What can hang from each mark
E: G V
T: E F
R: B E G T
V: G K T W Z
F: H K T
B: G H R
G: F R T V Z
K: F G R W
H: E R W Z
Z: W
W: F H

Known rows, with every way that one mark hangs from another
K[F[H[R Z]]]: [  47  -31  240   90  -95   -3 -185  241   33  -77 -113   -5  280   30
 -120 -159  -53  109 -209 -194  137  212  145  -85  115  122  222 -375
  -86  328 -222   -8 -136 -210   -9  -30   80  -94  360   10  169  -29
  163  237 -152  -47  280  103   71  -28  382 -109   20  191  152  254
  -19  -78  290 -165  -14  245   65   99]
Z[W[F H[E R]]]: [ 215  -82  125   86   22   52 -249  301  145  -35  -53 -143  416  -64
  -33  -79    8  346 -340 -310   30  241  176  -41   97  180  217 -371
 -198  214 -370 -130 -128  -63  -32 -117  -62  -65  249 -181  202   86
   92  241 -145  -58  330  233  121 -257  370 -152   56  129   30  259
   98 -114  468 -227  -97  152  -46  292]
H[R[B E G T[F[K]]] W]: [ 169 -392   68  297 -252 -162 -265  243   91 -304 -135  235   -9  -34
  -16 -222  102   53 -268  -10  -54   -7  275 -133  -36   22  195 -493
  -79  338 -486 -154 -186   93  175 -263  103   61  535   27  106  145
  150   47 -368    4  234  174  118 -180  603  -51  -18  362   61  219
  280 -230  157  -83  -95  236  265  373]
V[G[R T[F[K]] Z]]: [ 239 -212   89  119    1  -60 -155   66   77 -237  121  131  127  276
   41  -46  104 -130   33 -225  197  -75  224  -62  -23   84   43 -361
 -173  171  -90  163   32    4  177   23  293  119  256  223  155   69
 -111   87 -127   66  439  -14  -58 -156  457  -79  -36  320  207   96
 -106 -103  241   -9    0  233  327  264]
V[Z[W[F H]]]: [ 246  -65  104  138  129   10 -185  226  -19 -110  -14  -37  209  163
   10 -139  -21  182 -154 -328  203  149  180   89   52  146  246 -342
 -189  153 -155  -89  -53   40   62  103  -29  -26  210  -14  235   62
  -31   95 -187   -7  294  148  -74 -221  346  -75  -36  127  -25  218
  -13  -33  406 -255 -175  199    2  177]
F[H[R W Z] K T[E]]: [ 264  -29  107  176 -217 -223 -195  471  260 -190 -207   76  424 -223
 -147 -118  102  178 -328 -264  229  -52  113 -144   65   95  109 -575
  -54   93 -323  -98 -162  -62  128  -33  244 -169  384  -11  200 -253
  143   66 -213 -165  310  234   -1  -70  549 -124   -9  255   65  343
   88 -166  191 -188  -72    3  107  179]
F[H[E Z] T]: [ 269   62  112  134 -152 -145 -242  195  125 -209  -42  115  339   78
 -126 -185  121  161 -171 -258  231  -41  -36  -31   -2  274  144 -490
    9   -6 -200    3  -88   82  -11   85  163 -226  458  -84  205 -148
   -4  102 -303 -159  369  157  -45   24  399  -84  -40  237  112  160
   89 -109  302 -138 -112   53   34   68]
T[E[G[F R] V[K Z]]]: [ 258 -170  131   88   88 -106 -235  112  -73  -63   35  142   -3  390
   84   36   17   72 -100 -172  216  -16  154  239   76  292  -87  -54
 -270   95 -176   67  200 -155  123 -164  -22   76  279    0  179  -50
   -1   43  -46  -99  359   82 -175 -159   83  -44  -80   93  133  193
 -113 -124  348 -169  -85  147  400  174]
Z[W[F[H K T[E[G V]]]]]: [ 433 -156   42   46  -89 -148 -235  244  176 -107  -42   36  245  -98
  -32   70   58  162 -326 -292  166  -29  -21   14   94  267   71 -379
 -151    8 -238   15  -88   10   43 -105  -21  -11  375   23  211 -142
   13    0 -252 -199  460   33  -10 -267  322  -35   35  188 -111  160
  116   -9  330 -218 -262  -49  288  127]
B[H[E[G] W]]: [ 244  -83   88  150  -37  -81 -210  247    5   35  -73    0  114   72
  -58  -92   49  284 -232 -316  -89  -26  154    9   81   86   76 -347
 -245   37 -354 -107   31   35   43  -14  -76 -174  293 -135  250  -12
   92  155 -128  -49  247  212  -44 -212  310 -139   75   67  208  276
   -7  -14  442 -198 -226  183  178  187]
F[K[G] T]: [ 322 -210  136   83 -133  -80  -24  166   48 -191  -24  171  132   84
  -89 -123   32  -29  -18 -229  123 -115  101  -92   18  -10  102 -382
    9   45 -140   77  -85  116  207  162  161  -35  446  178  251 -176
 -136   41 -313 -164  478  -74  -65  -96  487  -72   54  171   12   45
   34  106  236  -89  -76   79  317  137]
R[B E[G] T[F]]: [ 181 -303   93  165 -140 -149 -310  -28  -47 -206  -12  259 -103  234
  -30 -140   53   52 -268   16   34  -34 -124  146  -23  200  119 -368
  -33  167 -244  -36  -13  207   21 -175   -5   98  572  -24  109  163
  -14   -8 -370   84  288    2   -5 -122  340   27   12  280   74   33
  277  -55  257  -79 -122  155  310  249]
V[G W[F[T]]]: [ 181 -193   96  210   76   39 -185  144   37 -206  116   72   13  153
  -49  -86  132  -11 -179 -419   24 -118  193 -151   56  -50   66 -398
 -187   97 -116   39 -180  166   30  153   68  169  314   12  259    6
 -123  110 -253 -143  338  136 -162 -210  287  -10   45  145   53  211
   -7  -31  237 -160 -267  207  156   90]
B[G[F[K T] R]]: [ 323 -158  191   99  -80  -19 -119  182   18  -38   98   75  170  185
   25    0   50  -40  -79 -280   29 -109  206  -56  172   15   89 -274
  -89  146 -164   92  -35  -68   53    4  257   19  292   95  195  -46
 -115  191 -229  -24  459  -49   60 -248  455   47   11  157  137  104
   29  -30  401  -62  -25  192  303  243]
G[F R[B] V[W] Z]: [ 131  -38   79  470  -39    9 -416  152   72 -212  199  307  303  553
   85 -190  107   94   27  -70    0   95  338   26  -24   58  130 -149
 -154  360 -115  221  212 -119  288 -246  205   -4  116   70  125  149
   -6   -2 -133  256  270  -12   19 -358  377   67  -51  275   86  262
  -50 -318  279 -308  156  499  109  313]
G[F[K] V]: [ 312 -124   47  171 -155   38 -217  146    6 -179  127  148  134  328
  -19  -64  -53  142   47  -64   40   84  185  -74   41  105  164 -195
 -195  243 -112  121   58  -72  225 -257   46   35  419  123  106  -44
  -34   18 -288   17  338 -108 -121 -181  395   22  -31  217   13   98
   75    6  314 -221   40  245  254  290]
B[G[T[F]] H[E[V] R W]]: [ 259 -160  236  -13  -20  -83 -411  320  151   25   71  -93  151 -113
   19  -61   86  272 -254 -301 -139   17  196  -81  127  192  -61 -422
 -265  131 -396  -47 -139 -111   -8  -83   -4 -109  240 -113  247   33
  236  407  -89  -44  296  260  224 -241  449  -68    6   73  360  263
  -11 -150  437 -135 -220  252  321  288]
T[F[H[E] K[G R[B] W]]]: [ 239 -220   95  141 -166 -271 -118  232  -20  -85 -141   90  186 -184
 -212 -130   82  -59 -253 -117   36  105  168 -181   24  106   37 -520
 -155  254 -348  -28 -158 -218   77 -103  -20 -107  472  256  220   70
  139  228 -164  -68  406  204  116 -240  488 -100   21  321  158   73
   89  -86  251 -275  -49  225  261  102]
Z[W[F H[E[G] R[T]]]]: [ 259 -172  216   72    8  -10 -217  233   69 -105  -91 -128  307  -68
   54  -90   67  272 -405 -310   45  176  140  -46   68  186  174 -356
 -187  117 -445 -152 -159   28 -118 -145  -61    7  278 -154  237  111
  102  164 -238  -35  396  236  105 -277  390  -97   34   71   46  195
  147  -68  453 -128 -220  108   57  328]
E[G[Z] V]: [ 279 -179  105   93    6  112 -210  -34   -3 -141   -9  238   67  354
  131  -61  -61  129   17 -175   64   21   42  198  -29  163   87  -68
  -68   16 -123  108  214   54  250  -13  -60  -18  295  -49  153 -163
   94  -56 -143   18  328  -42 -113 -119  156 -130   14   96   79  163
 -171   86  366 -117  -78  181  372  206]
H[R[E[G V[T Z]]] W[F]]: [ 207 -265  183  285  -44   82 -382  255  127 -143 -112  134   26   74
  128 -142  107  233 -348 -273   53   33  215  -40  -83  253  -46 -309
 -245  206 -392  -78  -91   42   20  -77  -48   59  323 -127  214   13
  158   68 -210  -81  365  293  -75 -116  249 -103  103  127   44  229
   46 -157  280  -76 -210  218  144  249]
F[H[E[G[T]] W] K[R]]: [ 384  -98  108  156 -206 -181 -111  264  113  -96 -130   14  183 -150
  -81  -73  199   13 -246 -272   26   -7  195 -227  -52  182   20 -406
 -234  -21 -421  -29  -96  -40  -35 -126   98 -146  378   89  263  -80
  148   84 -205  -63  498  170   -9 -196  447 -158   59  242  107  185
   70  -68  286  -75 -102  116  175  266]
V[G[T] K W[F H[R]]]: [ 181 -164  233  150  146  -48 -190  244   -7 -201   80 -132  -12  101
 -127 -156  151  -88  -79 -392    9   11  405 -233    4   58   35 -398
 -379  170 -327   93 -294   73    7    6   67  309  250   68  295   88
  -40  246 -133  -82  378  261  -36 -277  417  -13  -53  105  147  287
  -29 -137  205 -103 -104  302  311  321]
Z[W[F[H[E[G]]]]]: [ 302  -91   44  144   -9  -26 -173  147   52  -25  -26  -25  244   27
  -62  -63   89  209 -300 -299   74  100   92   21  103  220  137 -331
 -188   80 -316  -24  -84   33  -50  -78  -76  -98  355  -59  198   58
   54   93 -197  -85  342  116  -24 -252  269  -99   82  167   29  185
  147  -47  413 -250 -264  118   56  160]
W[F[K[G[R Z]] T]]: [ 247 -185   80  244 -112  -32 -102  193  137 -239  -22  155  346  156
  -71 -128   64   -3 -106 -233  184  -40  154 -165  -49   37   11 -424
  -51  192 -153  116   -8  -17  144   96  246   66  308  232  289  -60
 -142   78 -264  -23  596   41   42 -204  581  -38   67  217   52   32
  -34  -32  286  -90  -33  122  219  184]
Z[W[F[K T] H[R]]]: [ 306 -137  143   59  -70  -16 -168  396  184 -116  -43 -101  377 -179
  -44  -47    7  191 -299 -345  103  128  188 -153   86   90  238 -496
 -128  202 -294  -62 -220  -41   39  -27   63   22  265  -22  223  -54
   -7  140 -240  -87  442  114  102 -299  510  -58   40  157  -89  223
  117  -16  383 -168  -63   70  138  271]
H[R[E[G] T] W Z]: [ 163 -212  266  295 -121  -18 -211  229   93 -209 -170  167  121  133
  101 -241   80  258 -339 -180   45    1  199  -22  -16   57  144 -323
  -85  157 -488 -184 -118  126   64  -71  122  -85  397 -151  147  -35
  215   15 -257   -6  266  210  -22   12  423  -93    5   93  177  304
  135 -188  245  -74 -148  213   -1  294]
E[G[T Z[W]]]: [ 322 -134  194  130   76   21 -153   32   43 -109   41  137  161  322
  151  -82   75   18 -116 -300  147   67   92  134    7   90  111 -176
  -79  -30 -177  131  102  187  125   21  148  -67  192   67  145    4
  -48  -36 -174   35  375 -149 -150 -250  294 -120  -30  109   94  162
   40  -67  308 -155 -122  180  203  256]
T[E[V] F]: [ 210 -207  -16 -126   50  -39 -303   93  128  -54   43   80  102  105
  -25   82 -106  271 -235  -82  140   61 -188  193   96  231  -17 -277
 -114  118   14  -27   82  -93  106 -196 -118   48  432 -102   76  -78
   78  161 -112  -87  207   -7  -41  -61  128 -106    0  212  102  164
  -26   14  319 -198 -110   37  249  130]
Z[W[H[E[V[G[T]]]]]]: [ 403 -112  204  -13   66  -66 -321  115  104 -123   74  -33  187  160
  109  -40   74  201  -85 -335   13   48  137   72   59  268  207 -227
 -212  -41 -293    6  -68  140   73  -38  -12  -77  248 -105  187   20
  -13  160 -169 -151  374   65   37 -185  294 -153  -68  148   47  214
  -13 -109  403 -119 -162  183  149  257]
H[R W[F] Z]: [  70 -146  133  316  -43  128 -156  341  165 -190  -71   24  323   58
  -72 -262    5  332 -324 -212   51  220  315 -133   76  -37   96 -405
 -141  315 -303 -116 -142  -65  108  -45   62   22  278 -115  183  -71
  176  181 -150   39  196  269    9  -89  393 -142   17   89  188  379
   44 -128  318 -212  -87  262  -78  226]
Z[W[F[H[E R] K]]]: [ 302  -65   17  145 -151   -9 -173  306  170  -73  -36  -54  365 -130
 -149  -81   66  276 -276 -298   94  137  230 -106   62  226  202 -453
 -193  236 -344  -56 -165  -41   44 -108    7 -126  376  -25  195  -14
   91  113 -182 -126  379  180   86 -209  432  -92   75  221  -32  205
  164  -77  332 -230 -134  120   62  211]
T[F[H[R Z[W]]]]: [ 149 -124  104   53   -8  -39 -151  271   67  -49   -2  -12  264  -97
  -77 -140   14  184 -214 -171  207  157  164   20  160  145  199 -474
  -93  290 -210  -33 -193 -184   58  -32   18 -119  359  -30   92   12
  196  173  -80   12  160  115   29  -82  352  -93   -8  227  151  295
   82  -78  318 -249 -101  195   75  130]
H[E R[B[G]] W]: [ 150 -112  145  264 -104   21 -281  256  115  -90  -54  122  226   41
  -64 -219   84  270 -256 -221 -197  106  335   -3  137  -25  132 -293
  -86  187 -447  -94  -64   42  190  -68   16 -141  295 -219  224   16
  185  219 -170    0  148  282  147 -225  355 -161   71  161  207  323
  109 -179  368 -226  -67  302  118  316]
W[F[H[Z]]]: [ 190  -37   62  208  -40   25 -170  144   49 -175  -38   13  258  142
 -178 -224   -1  180 -140 -135  160  128   39  -17   37  182  154 -434
 -110  200 -124   19  -93    0  -12  -12   46   15  429  -18  195  -44
   33  148 -218   23  283  124   -9  -46  379  -48   -8  182  100  195
   50    2  314 -174  -93  188   10  143]
B[H R[E[V[T]] G[F]]]: [ 351 -196  273  152    3   -2 -428  193  -66   37   -7  107 -133  205
  180  -48  -36  119    4 -122  -33  -42  145   64   13  346  152 -305
 -293  315 -337   -8 -110  -26  -15 -157    0  -18  288 -113  157  123
  -18  304 -201 -144  327  118  106 -150  366   59 -108   83   90  151
   10  -56  329  -21  -52  323  325  207]
V[K T W[H]]: [ 293  -49  192   59  144  -85 -190  226  -27  -88   35  -45 -118  209
 -139 -177   74   27  -35 -426   96  -48  254  -41  -94  127   73 -371
 -228   73 -110   86 -247  230   65   87   -3  162  269   18  245  -58
 -137  169 -190  -85  295  159  -87 -161  288   57  -76   79    0  207
  -23    7  151  -76  -75  237  277  167]
V[K[F R] W[H]]: [ 113  -50  235   20   98  -99 -135  318  -57   21  -24 -110   -3   76
 -160  -49  -51  -35 -195 -390   -8  145  328 -205   11    1  124 -298
 -289  259 -240  -15 -212 -202  -11    3  -81  107  216  118  291    8
   55  294 -103  -74  407  179   40 -255  335   -3  -37   93   57  250
 -144  -57  268 -210   11  278  201  106]
F[H[Z[W]] K[R] T[E[V]]]: [ 439  -24  165   45 -136 -218 -270  365  249 -146  -83   81  329 -126
  -25   -8   34  153 -250 -236  259   -8   76   12   45  281  155 -423
  -68   36 -232  -26 -127 -128  103   -5   81 -196  357   14  222 -279
   78   50 -188 -222  487   90   52  -45  395  -52 -118  193  -80  204
   18  -96  228 -191  -63  -27  154   49]
K[G[F[T[E]]]]: [ 223 -206  189  110    6  -95 -184  109   -2  -30  -23  139  239  179
  -37  -44   49    5 -192 -195  127    7  -78   13  171   22  -13 -278
  -52   73 -132   79   25  -31   -8  -39  145  -20  387  139  203   18
 -137  206 -219 -161  398  -74 -108 -188  394 -126   12  141  110   81
   93  -72  327 -199 -139   95  177  149]
W[F[K T] H[E[G V] R]]: [ 281 -211  117   42 -210  -36 -264  303  127 -232 -128  -40  329 -174
  -44   -9   42  167 -313 -250   54   29   70 -174  -31  306   20 -407
 -202   74 -417  -79  -87  -88  -13 -147  -56  100  379 -106  274 -152
  114  157 -301 -128  570  316   88 -236  420 -122   73  147   34  139
    9    0  480  -46  -98  -26  375  311]

Rows
[ 285 -170  178  178   97  -71 -263   71 -125 -230  260  155 -220  477
   19 -122  155 -102  123 -395  138  -88  380  -13  -29  211  -27 -176
 -357   87 -124  179  -59  129  171   58   51  174  260  197  234  -27
 -102   54 -150 -174  368  103 -269 -173  233   27 -188   96  112  210
 -109 -157  177 -162 -236  353  450  120] | E[V[G[F T] K W Z]]
[ 186 -195  226  284  105    6  -92  131   65 -103 -101  121  349  257
   72 -175   30   61 -180 -252   68  131  217  -96  -15  -62   18 -295
  -97  268 -221   74   46 -111  134   23  186  -27  186  200  215   98
   -3  167  -76   13  449   48   82 -267  442  -74   59  136  209  134
 -120 -150  273 -224  -12  370   18  176] | K[G[R Z] W[F]]
[ 295   -6  182  191  109  -75 -262  184   21 -329  248  157 -112  482
   41 -229  129   19  129 -246  188  -31  363  -31 -166  178   34 -230
 -247   78  -92  187  -56  181  261   32  109   40  278  108  223  -26
  -66  -58 -249  -41  325   -7 -233 -121  288  126 -136  134   78  181
  -18 -169   63 -225  -45  348  227  212] | G[T V[K W Z]]
[ 224  -13  202  146  -17   20 -152  269   99  -69  -53   15  314    0
  -28 -218   30  234 -119 -208  153  152  249   63  130  145  310 -369
  -57  218 -270  -12 -155  -72  105   29   81 -223  317 -122  137  -69
  174  100  -80  -33  186   87   45  -30  341 -105  -17  149   79  349
   56  -84  278 -214  -30  249  -17  172] | F[H[R Z[W]]]
[ 186 -218   91  181   30 -221 -259  132    3 -309   86  164   26  273
   -7  -87  148 -152  -68 -108  274  -84  219  126   36  175    7 -382
 -220  165 -100   62   53   37  180    9  229  141  298  140  202  135
 -157   76 -146   24  328  107 -111 -141  339  -67  -98  342  178  133
   -7 -204  193  -93  -51  207  333  212] | V[G[R[B] T[E F[K]]] Z]
[ 333 -145  163  150  -20 -131 -196  153   36 -309   -8  176  115  300
   23 -151   38   -3   71  -62  230  -51  154   38  -62  142   21 -221
 -164   37 -156   96   56   96  288   -7  152  -30  383  209  241  -57
  -68    3 -269  -78  426  -53 -141  -67  457  -60  -55  193   83   43
   -4  -80  154 -182  -52  164  242  262] | F[K[G[T[E] V[Z]]]]
[ 253  -21  176  158   17    7 -347  230  221 -143  -10  -52  532  105
   31 -122   93  206 -280 -345  155  242  101  -68  -52  239  127 -389
 -158  130 -312   23  -11   50  -24  -99  170  -68  138   -3  202  107
   13  190 -176   23  465  141   88 -305  530 -163  -48  178   84  189
   80 -256  383 -175  -47  164  -14  363] | G[T Z[W[F H[E R]]]]
[ 325 -117  217  268   15 -169 -304  100  -68  -94   59  137   64  299
  169 -101  223  -10  -65 -329  214 -117  271   51   82  264  266 -320
 -233  201 -310    5  -75   20  -60   24  232 -120  308  114  187  271
  -78   15 -178  -97  406   99  -64 -138  445   27  -62  277   26  152
   71 -272  274  -98 -230  321   38  187] | V[G[F[H] R[E T]] Z[W]]
[ 208 -183  240  112    7   -3 -263  181  -22 -208  -25   79   36   77
   82 -186   67   38 -111  -49  188   58  189    1   27  208   29 -319
 -154  178 -237  109 -155 -100   62 -108  -36   59  400  -44  146   10
  157   91 -219   77  242  113 -105  -53  241  -10    1  171  177  150
   46   -8  260 -108  -82  218  281  223] | E[G[V[T[F[H[R Z]]]]]]
[ 203 -184  100   76   49  -16 -180   58  -64   28  -63   78  121  235
    1   56  -26   87 -272 -153   98   51 -101  184  182   93   11 -142
 -168   44 -144   -7  161  -25  -17 -211   -4   37  372  -43  114    9
  -25  116 -141  -56  257  -40 -207 -201  154 -149   14  115  129  177
   81  -26  390 -210 -131   68  211  219] | T[E[G[F]]]
[ 282   29   66  114   38  -18 -257  163   91  -56  -58   59  402  226
   15  -84  -26  255 -119 -355  120  124   98  110    0  145  274 -266
  -94   65 -235  -37   90   77  164   25   39 -208  182  -41  171    3
   13   86 -148  -14  318  108    3 -226  411 -177  -40  185   24  209
  -44 -123  429 -261  -70  154   15  238] | G[Z[W[H[E]]]]
[ 254  -87  185  234   -8 -134 -347  170  140 -173 -117  142  310   50
   41 -195  146  -34 -114  -78  120  136  164  124   56  169  242 -353
  -27  148 -332   99    1   29  126 -171  204 -139  300  -16  134  130
   78   80 -151  -15  230    3   90 -249  453 -147  -87  313   45  286
  156 -295  171 -194   17  233  165  345] | F[H[R[B G[T[E] Z[W]]]]]
[ 359  -47   25  142 -116  -40 -162  278  153  -46  -26  -57  304  -99
 -141  -52   58  207 -279 -294   84  146  210 -125   32  218  180 -435
 -212  194 -301  -53 -158  -84  -16  -79  -33 -121  365   40  241   -1
   51  134 -189 -106  465  156   77 -212  413  -74   39  217  -60  139
  127  -43  340 -224 -120  111   19  151] | Z[W[F[H[E] K[R]]]]
[ 207   60  201  151   -2    2 -221  306  -12  -22   -7   17  196  169
  -39 -154  -92  371  -81 -201   82   63  183   83   58  225  189 -400
 -214  245 -293 -143  -70  -33  105   78   10 -216  197 -241  239  -69
   70  293 -103  -52  214  309   96  -24  349  -34  -96   -5  263  258
  -85   13  409 -185  -21  250   73   97] | B[H[E Z] R]
[ 387 -115  189   -2 -102 -159  -84  295   89 -152 -113   31  219  -43
  -32  -38  -16   55 -205 -359   88  -22   40 -163  -17   21  205 -486
  -54   42 -175  -42 -120   73  121   27  153  -49  355   88  171 -186
  -69   65 -299 -168  439    5  -16 -229  472  -20  -16  185   -6  151
   33   45  265 -140    4   96  238  177] | F[K[W[H]] T]
[ 267  -75  201  146  -80 -101 -311   95    3 -173   62  114   20  240
  -99 -272    5  206  -56  -72  -36   65   33  126   11  130  272 -462
  -15  178 -100   28  -19  214   75  -25   47  -14  404  -83  246   54
 -109   74 -274   90  232  -14  134 -115  428   79  -76  113   44  131
  136   84  230  -57  -28  274  270  217] | R[B[H] T]
[ 207   18  154  218 -190 -131 -250  387  234 -179 -113   85  440 -137
  -87 -218  186  255 -319 -325  141   20  154 -186   37  160  117 -552
  -27   86 -386  -82 -179  -39   11   22  191 -270  363 -139  215 -142
  176  136 -229 -151  305  306   28  -47  472 -154   21  225  158  330
   97 -219  290 -166 -119  115  -37  153] | F[H[E R W Z] T]
[ 341 -102   55  189 -130 -169 -316   75  -18 -214   -5  236  151  263
  -26 -101  126 -104   42 -245  162  -34  148  -85  -45  290   74 -301
 -112   78 -298  170   33  -34   89 -133  108  -46  430  186  180  -27
  -31   86 -312 -214  466  101  -86 -232  485  -65 -166  290   67   89
   28 -215  306 -156 -139  133  433  178] | R[G[F[H[E[V[K]]] T] Z]]
[ 290 -115  113  302 -285 -201 -212  351  200 -132 -242  238  385 -155
  -95 -166  170   12 -136 -297  112 -153  163 -257  -57   69  126 -526
  -31  145 -467   27 -119  -34  187   76  295 -250  404  217  250 -100
  131   17 -243 -153  503  164   66 -169  766 -147  137  345   13  191
   49 -201  188 -159  -55  134  192  259] | F[H[R[E] W] K[G[Z]] T]
[ 294 -265  310  205  -20  -77 -233  185   16  -36 -128  158   44   93
  190  -22   65 -117 -328 -220  -29   72  137 -170   14   27  145 -315
 -123  213 -384  -53  -91 -132 -114 -168  130  -87  428   93   98  144
   -4  184 -270 -226  488  -24  -64 -232  372  -45  -66  210   77  115
  162 -259  242 -170    6  252   49  170] | K[R[E G[F[T]]] W]
[ 252 -191  286  250   20 -254 -218  144   92 -159 -154   82  296   67
  -29 -224  147   63 -326  -81   41  104   38  -51   41   85   31 -457
  -63  221 -280   23  -90  -36  -43 -174  184   11  361  118  252  185
    0  183 -178  -19  394   79  251 -254  481   33   24  208  139  127
  115 -181  157 -163  -69  310   44  205] | K[G[R[B T[E]]] W[F[H]]]
